Here is a tiny trained network, its code and every weight. The questions are about switching its units off for an input and a class, where a switched-off unit gives its printed mean instead of its output.

import numpy as np


def w(rows, s, z=0):
    codes = np.array(rows[::2]) - 128.0
    scale = np.full(codes.shape[1], s)
    scale[-1] = z or s
    return codes * scale


def f(y):
    return np.maximum(y, 0)


def log_softmax(a):
    a = a - a.max(-1, keepdims=True)
    return a - np.log(np.exp(a).sum(-1, keepdims=True))


def net(x, mask):
    res = np.array(x, float).reshape(1, 6) / 4 @ E
    y = f(res @ A[0][:, :-1].T + A[0][:, -1])
    res = res + np.where(mask, y, B[0][:, -1]) @ B[0][:, :-1]
    return log_softmax(res[-1] @ U[:, :-1].T + U[:, -1])


A, B = {}, {}
E = w([
[2,147,94],'x0',
[163,185,34],'x1',
[126,131,127],'x2',
[151,15,47],'x3',
[129,129,127],'x4',
[130,129,126],'x5',
],0.0059)
A[0] = w([
[159,165,171,134],'n1',
[108,29,255,61],'n2',
[148,129,122,202],'n3',
[108,88,185,40],'n4',
[182,181,97,131],'n5',
[160,231,199,45],'n6',
[176,139,153,130],'n7',
[180,202,45,32],'n8',
[97,64,117,141],'n9',
[175,131,136,253],'n10',
[142,149,97,69],'n11',
[156,172,85,84],'n12',
[197,81,141,129],'n13',
[167,30,81,60],'n14',
[243,131,164,86],'n15',
[147,92,90,104],'n16',
[134,105,111,75],'n17',
[223,118,148,76],'n18',
[162,129,150,180],'n19',
[133,103,109,69],'n20',
[159,60,122,137],'n21',
],0.0098,0.0063)
B[0] = w([
[135,128,177,172],'n1',
[184,68,23,188],'n2',
[97,93,169,202],'n3',
[179,125,89,137],'n4',
[149,81,102,176],'n5',
[198,252,138,176],'n6',
[101,141,113,163],'n7',
[178,77,40,161],'n8',
[109,195,140,167],'n9',
[94,34,223,254],'n10',
[156,117,100,132],'n11',
[146,103,86,149],'n12',
[82,141,110,181],'n13',
[195,207,146,169],'n14',
[86,180,66,184],'n15',
[146,163,154,152],'n16',
[150,151,144,130],'n17',
[101,174,76,166],'n18',
[100,97,147,187],'n19',
[152,153,146,130],'n20',
[150,154,180,176],'n21',
],0.031,0.0064)
U = w([
[249,218,187,7],'0',
[222,70,67,41],'1',
[125,125,162,254],'2',
[122,126,162,236],'3',
[1,215,59,79],'4',
[138,123,169,163],'5',
],0.0098,0.0052)

Each question gives the input, the list of numbers given to net, and the class t.
The units are the neurons (one row each of A and B). Each row of codes is followed by its name. A weight is (code - 128) times the scale printed after its matrix; where a second scale follows, it is the last column's (A, B and U).
mask holds one flag per neuron, in row order. A switched-off neuron (its flag False) gives its mean, the last column of its row in B, instead of its output. The means were averaged over made-up inputs and are rounded, as every weight is.
A unit's drop is (log p(t) with every unit on - log p(t) with that unit switched off) / (log p(t) with every unit on - log p(t) with every unit switched off).
The circuit of an input: a set's keep is (log p(t) with only the set's units on - log p(t) with every unit switched off) / (log p(t) with every unit on - log p(t) with every unit switched off). Starting from the 12 units with the biggest drops (on a tie, the unit counted first), units are removed one at a time, each time the one whose removal leaves the highest keep (on an exact tie, the one counted first), for as long as the keep stays at least 0.8.
circuit, biggest first: the units of the circuit, biggest drop first
unit that matters most: the unit with the biggest drop
k most important neurons: the k neurons with the biggest drops, biggest first
drop when u is switched off: that unit's drop, to one decimal
input [-3,-5,6,-8,1,0], class 0: circuit, biggest first => n6
input [-5,1,1,0,-1,-1], class 4: 4 most important neurons => n15, n18, n13, n7
input [7,-5,1,2,6,5], class 4: 2 most important neurons => n10, n9
input [5,-1,-4,-6,3,3], class 0: circuit, biggest first => n6, n10
input [-5,-6,-2,2,-6,-1], class 1: 2 most important neurons => n2, n4
input [8,-7,3,1,3,6], class 4: 2 most important neurons => n10, n9
input [-2,6,0,6,6,-1], class 0: 4 most important neurons => n14, n2, n16, n21
input [5,-8,6,6,-5,0], class 1: 2 most important neurons => n2, n6
input [-8,7,-6,2,-2,7], class 4: 4 most important neurons => n15, n18, n13, n2
input [-7,2,-1,-3,2,6], class 4: 2 most important neurons => n15, n18
input [3,-8,7,6,8,7], class 1: 2 most important neurons => n2, n6
input [-7,8,-6,-6,-4,0], class 1: 2 most important neurons => n8, n5
input [6,-7,5,8,7,0], class 0: 2 most important neurons => n9, n14
input [-1,-6,6,8,2,-3], class 0: unit that matters most => n14
input [0,-1,-6,8,3,2], class 0: drop when n21 is switched off => 0.0
input [4,6,1,-4,-2,5], class 1: drop when n21 is switched off => 0.1
input [-8,5,6,0,-6,-3], class 4: drop when n18 is switched off => 0.4
input [-2,5,2,8,2,6], class 0: drop when n14 is switched off => 0.8
